Below are the code and all the weights of a small trained network. Each question names an input and a target symbol and asks about switching units off, where a switched-off unit gives its printed mean instead of its output.

import numpy as np


def w(rows, s, z=0):
    codes = np.array(rows[::2]) - 128.0
    scale = np.full(codes.shape[1], s)
    scale[-1] = z or s
    return codes * scale


def f(y):
    return np.maximum(y, 0)


def softmax(a):
    e = np.exp(a - a.max(-1, keepdims=True))
    return e / e.sum(-1, keepdims=True)


def log_softmax(a):
    a = a - a.max(-1, keepdims=True)
    return a - np.log(np.exp(a).sum(-1, keepdims=True))


def net(x, mask):
    ids = ['ΘΞΠΣαβδεζηφω'.index(c) for c in x.split()]
    T = len(ids)
    res = E[ids] + P[:T]
    u = 0
    for l in range(2):
        r = res
        for j in range(2):
            rows = slice(4 * j, 4 * j + 4)
            q, k, v = (r @ M[l][rows].T for M in (Q, K, V))
            z = softmax(np.where(np.tri(T) > 0, q @ k.T / 4**0.5, -1e9)) @ v
            o = O[l][rows]
            res = res + np.where(mask[u + j], z, o[:, -1]) @ o[:, :-1]
        u += 2
        y = f(res @ A[l][:, :-1].T + A[l][:, -1])
        res = res + np.where(mask[u : u + 16], y, B[l][:, -1]) @ B[l][:, :-1]
        u += 16
    return log_softmax(res[-1] @ U[:, :-1].T + U[:, -1])


Q, K, V, O, A, B = {}, {}, {}, {}, {}, {}
E = w([
[185,91,132,151,134,162],'Θ',
[232,169,152,145,175,76],'Ξ',
[106,99,132,139,168,69],'Π',
[247,151,51,99,153,185],'Σ',
[177,122,16,186,81,149],'α',
[142,150,119,164,158,168],'β',
[98,170,160,69,164,95],'δ',
[103,75,236,54,179,194],'ε',
[106,86,62,66,81,149],'ζ',
[109,150,110,54,16,154],'η',
[100,68,171,58,163,61],'φ',
[159,207,56,78,145,70],'ω',
],0.012)
P = w([
[119,111,180,231,2,4],'0',
[192,52,121,105,219,166],'1',
[172,49,116,96,199,147],'2',
[152,69,108,110,186,157],'3',
[137,83,98,108,196,148],'4',
[127,107,97,121,181,173],'5',
[128,129,86,119,190,177],'6',
[106,140,93,118,188,185],'7',
[101,176,84,110,183,211],'8',
[107,157,78,118,176,204],'9',
[112,148,72,122,178,199],'10',
],0.0043)
Q[0] = w([
[176,125,139,115,211,143],'0.h1',
[102,130,136,151,5,167],'0.h1',
[89,217,66,38,12,191],'0.h1',
[137,100,201,112,186,41],'0.h1',
[119,165,207,149,73,146],'0.h2',
[98,118,243,80,139,112],'0.h2',
[163,139,154,7,254,126],'0.h2',
[78,201,116,129,159,224],'0.h2',
],0.006)
K[0] = w([
[140,102,126,189,186,117],'0.h1',
[56,176,132,68,45,145],'0.h1',
[119,158,111,2,82,219],'0.h1',
[213,49,71,153,172,53],'0.h1',
[168,129,143,42,182,120],'0.h2',
[92,79,119,55,129,200],'0.h2',
[50,158,128,105,48,154],'0.h2',
[24,86,192,129,153,100],'0.h2',
],0.0059)
V[0] = w([
[128,203,198,199,23,83],'0.h1',
[130,143,121,27,143,132],'0.h1',
[103,123,162,115,150,103],'0.h1',
[68,167,120,77,75,185],'0.h1',
[229,133,86,84,171,253],'0.h2',
[153,89,190,162,119,48],'0.h2',
[90,167,69,110,221,136],'0.h2',
[105,62,80,92,148,61],'0.h2',
],0.0062)
O[0] = w([
[129,110,202,150,81,84,21],'0.h1',
[125,115,97,1,167,102,139],'0.h1',
[123,105,180,125,172,105,97],'0.h1',
[59,156,191,93,77,68,22],'0.h1',
[64,187,134,141,154,172,252],'0.h2',
[145,55,116,100,73,131,135],'0.h2',
[50,171,93,171,217,89,161],'0.h2',
[151,50,105,123,158,149,156],'0.h2',
],0.0066,0.0025)
A[0] = w([
[162,216,122,163,126,101,166],'0.n1',
[182,139,149,169,192,127,147],'0.n2',
[150,167,88,119,108,28,178],'0.n3',
[58,199,95,101,67,165,192],'0.n4',
[65,66,147,107,212,154,244],'0.n5',
[113,70,94,149,109,162,110],'0.n6',
[64,119,138,158,201,88,162],'0.n7',
[96,102,185,129,158,34,157],'0.n8',
[100,127,90,159,105,163,157],'0.n9',
[133,152,203,29,141,62,165],'0.n10',
[207,91,108,57,194,167,197],'0.n11',
[82,114,167,84,62,212,221],'0.n12',
[1,87,126,95,65,182,207],'0.n13',
[159,124,133,211,185,200,254],'0.n14',
[141,175,116,170,188,157,110],'0.n15',
[162,123,51,137,161,145,187],'0.n16',
],0.008,0.0024)
B[0] = w([
[141,166,111,139,147,66,171],'0.n1',
[146,170,146,73,112,85,193],'0.n2',
[132,101,73,111,154,71,154],'0.n3',
[102,64,87,140,202,104,169],'0.n4',
[129,168,212,106,137,210,210],'0.n5',
[134,64,123,120,127,150,152],'0.n6',
[106,206,181,112,81,194,168],'0.n7',
[110,116,30,167,70,125,146],'0.n8',
[112,75,140,167,158,148,163],'0.n9',
[2,95,126,176,85,107,154],'0.n10',
[68,200,147,139,87,138,253],'0.n11',
[145,83,197,92,196,66,153],'0.n12',
[181,158,117,62,199,100,159],'0.n13',
[71,172,205,110,107,105,250],'0.n14',
[95,116,129,100,103,95,203],'0.n15',
[88,153,86,99,108,126,237],'0.n16',
],0.0073,0.0075)
Q[1] = w([
[150,158,173,178,66,115],'1.h1',
[143,95,40,95,135,106],'1.h1',
[78,79,152,120,159,139],'1.h1',
[86,140,176,153,123,174],'1.h1',
[129,198,171,116,106,61],'1.h2',
[158,114,4,122,118,73],'1.h2',
[91,123,169,137,178,150],'1.h2',
[148,177,48,93,134,109],'1.h2',
],0.013)
K[1] = w([
[179,132,174,100,48,172],'1.h1',
[60,159,87,80,240,138],'1.h1',
[164,38,110,109,145,48],'1.h1',
[178,49,182,227,2,80],'1.h1',
[157,214,165,122,69,73],'1.h2',
[35,204,99,43,196,163],'1.h2',
[200,43,114,179,81,67],'1.h2',
[75,192,90,129,176,112],'1.h2',
],0.0085)
V[1] = w([
[186,58,106,93,121,192],'1.h1',
[2,178,58,68,132,59],'1.h1',
[108,183,98,146,172,108],'1.h1',
[203,166,149,183,123,209],'1.h1',
[207,153,169,77,168,83],'1.h2',
[73,121,204,71,100,160],'1.h2',
[95,123,104,31,226,151],'1.h2',
[190,31,56,113,164,75],'1.h2',
],0.0085)
O[1] = w([
[79,89,71,138,215,164,48],'1.h1',
[190,177,128,177,92,139,253],'1.h1',
[150,175,80,108,76,133,150],'1.h1',
[15,148,106,67,111,121,38],'1.h1',
[136,175,104,11,198,2,162],'1.h2',
[84,153,169,235,216,121,103],'1.h2',
[168,210,146,118,191,143,74],'1.h2',
[203,74,49,62,155,156,119],'1.h2',
],0.0082,0.0068)
A[1] = w([
[88,78,77,168,172,182,226],'1.n1',
[160,89,129,148,198,127,252],'1.n2',
[123,156,163,203,107,100,50],'1.n3',
[121,151,170,123,153,200,51],'1.n4',
[103,101,189,52,163,168,189],'1.n5',
[224,141,91,154,181,171,237],'1.n6',
[117,143,218,85,69,85,189],'1.n7',
[110,102,61,168,79,192,66],'1.n8',
[158,166,232,151,192,78,172],'1.n9',
[40,113,91,175,81,166,110],'1.n10',
[153,33,99,159,107,81,216],'1.n11',
[178,164,155,216,182,75,59],'1.n12',
[150,197,125,126,104,120,108],'1.n13',
[99,114,105,123,43,104,35],'1.n14',
[169,192,115,119,81,54,220],'1.n15',
[150,129,136,164,2,126,231],'1.n16',
],0.0076,0.0017)
B[1] = w([
[128,78,57,179,231,127,155],'1.n1',
[130,181,48,235,82,108,156],'1.n2',
[150,133,175,47,140,154,185],'1.n3',
[149,160,195,106,214,176,160],'1.n4',
[205,143,190,173,167,63,181],'1.n5',
[171,154,87,204,73,55,212],'1.n6',
[136,185,34,155,202,82,224],'1.n7',
[193,47,222,124,56,182,154],'1.n8',
[126,27,98,36,94,111,211],'1.n9',
[103,70,147,237,46,58,175],'1.n10',
[92,218,165,102,253,201,158],'1.n11',
[175,19,176,91,85,86,204],'1.n12',
[40,23,73,108,156,217,219],'1.n13',
[67,213,151,83,79,97,168],'1.n14',
[68,75,119,104,120,177,250],'1.n15',
[75,213,171,123,130,184,211],'1.n16',
],0.0052,0.013)
U = w([
[65,74,82,183,166,74,57],'Θ',
[107,99,91,32,95,59,149],'Ξ',
[125,41,63,90,147,195,52],'Π',
[73,211,103,110,169,225,127],'Σ',
[90,41,113,148,31,128,123],'α',
[91,188,141,215,49,5,193],'β',
[173,137,205,127,67,131,53],'δ',
[165,124,240,99,173,118,90],'ε',
[153,204,69,185,194,82,251],'ζ',
[189,78,128,166,53,1,99],'η',
[128,115,113,220,147,140,194],'φ',
[172,146,49,106,22,141,82],'ω',
],0.0057,0.0024)

Each question gives the input, a string of symbols that net reads in full, and the target symbol t.
The units are the heads (4 rows each of Q, K, V and O) and the neurons (one row each of A and B). Each row of codes is followed by its name. A weight is (code - 128) times the scale printed after its matrix; where a second scale follows, it is the last column's (O, A, B and U).
mask holds one flag per unit, layer by layer, with each layer's heads first. A switched-off unit (its flag False) gives its mean, the last column of its rows in O or B, instead of its output. The means were averaged over made-up inputs and are rounded, as every weight is.
A unit's drop is (log p(t) with every unit on - log p(t) with that unit switched off) / (log p(t) with every unit on - log p(t) with every unit switched off).
The circuit of an input: a set's keep is (log p(t) with only the set's units on - log p(t) with every unit switched off) / (log p(t) with every unit on - log p(t) with every unit switched off). Starting from the 12 units with the biggest drops (on a tie, the unit counted first), units are removed one at a time, each time the one whose removal leaves the highest keep (on an exact tie, the one counted first), for as long as the keep stays at least 0.8.
circuit, biggest first: the units of the circuit, biggest drop first
k most important neurons: the k neurons with the biggest drops, biggest first
k most important neurons of layer l: the k neurons of layer l with the biggest drops, biggest first
heads that matter: for each layer, one digit per head in row order, 1 if its drop is at least 0.15 and else 0, layers parted by /
input ζ β ε β Π Ξ α β, target ζ: heads that matter -> 01 / 11
input β ε Σ Π Σ ε ω Ξ δ Σ Θ, target β: heads that matter -> 10 / 11
input β Ξ Π ε Θ ε α Θ Π Σ β, target β: circuit, biggest first -> [1.h2 0.h1 1.h1 0.n14]
input α Ξ β Σ Ξ α η α β, target α: circuit, biggest first -> [1.h2 0.h1 1.n8 0.h2]
input φ Θ φ β η, target η: heads that matter -> 10 / 11
input φ φ Σ β φ Π, target φ: heads that matter -> 01 / 11
input α Σ φ β α Ξ β ω ε β, target α: 2 most important neurons of layer 1 -> [1.n10 1.n8]
input δ η ω β α δ Σ, target Σ: heads that matter -> 00 / 00
input δ β α Π Ξ Θ ε δ β φ, target δ: 3 most important neurons -> [0.n10 0.n8 0.n5]
input β Ξ Π β Σ Π Ξ β α, target β: 2 most important neurons -> [1.n10 0.n13]
input η β Ξ β δ Π β Ξ η α, target η: 2 most important neurons of layer 0 -> [0.n4 0.n13]
input δ Σ Π β, target δ: 2 most important neurons -> [0.n10 0.n8]
input Ξ Ξ α Σ Θ ζ, target ζ: heads that matter -> 00 / 01
input ε ζ ε Σ Σ α Π φ, target ε: heads that matter -> 01 / 01
input η Ξ β φ ω Π Π Π β, target η: most important neuron -> [0.n12]
input ω Θ ζ δ Σ Π β ε Ξ, target Ξ: 4 most important neurons -> [1.n9 0.n2 0.n1 1.n12]
input φ ζ η β Σ ζ, target ζ: 2 most important neurons of layer 0 -> [0.n14 0.n13]
input Σ Ξ Θ ζ Σ α Θ Π, target Σ: heads that matter -> 00 / 10
input ζ ζ Π β β α ω Θ, target ζ: 2 most important neurons of layer 0 -> [0.n11 0.n14]
input Ξ β ω Σ φ Ξ φ, target Ξ: most important neuron of layer 0 -> [0.n11]
input ω Σ Θ α α β Ξ Θ, target ω: most important neuron -> [0.n3]
input Σ η φ Ξ Ξ β β Ξ Π β, target Σ: heads that matter -> 10 / 10
input Σ Π α Ξ δ, target Σ: heads that matter -> 00 / 10
input ω β Σ η, target η: heads that matter -> 10 / 10
input φ ω Ξ Θ, target φ: 2 most important neurons of layer 0 -> [0.n10 0.n8]
input Π α Θ Π α Ξ δ α Θ Ξ Π, target Π: 3 most important neurons -> [0.n11 0.n14 0.n8]
input η Ξ β ε Ξ ε φ, target η: most important neuron of layer 0 -> [0.n12]
input η β δ β α α Σ ζ β β Π, target η: 2 most important neurons of layer 1 -> [1.n12 1.n6]
input α Θ α ω φ, target α: 2 most important neurons -> [1.n10 1.n8]
input β Σ Ξ Θ α Ξ ζ β Ξ Π, target β: 2 most important neurons of layer 1 -> [1.n10 1.n13]
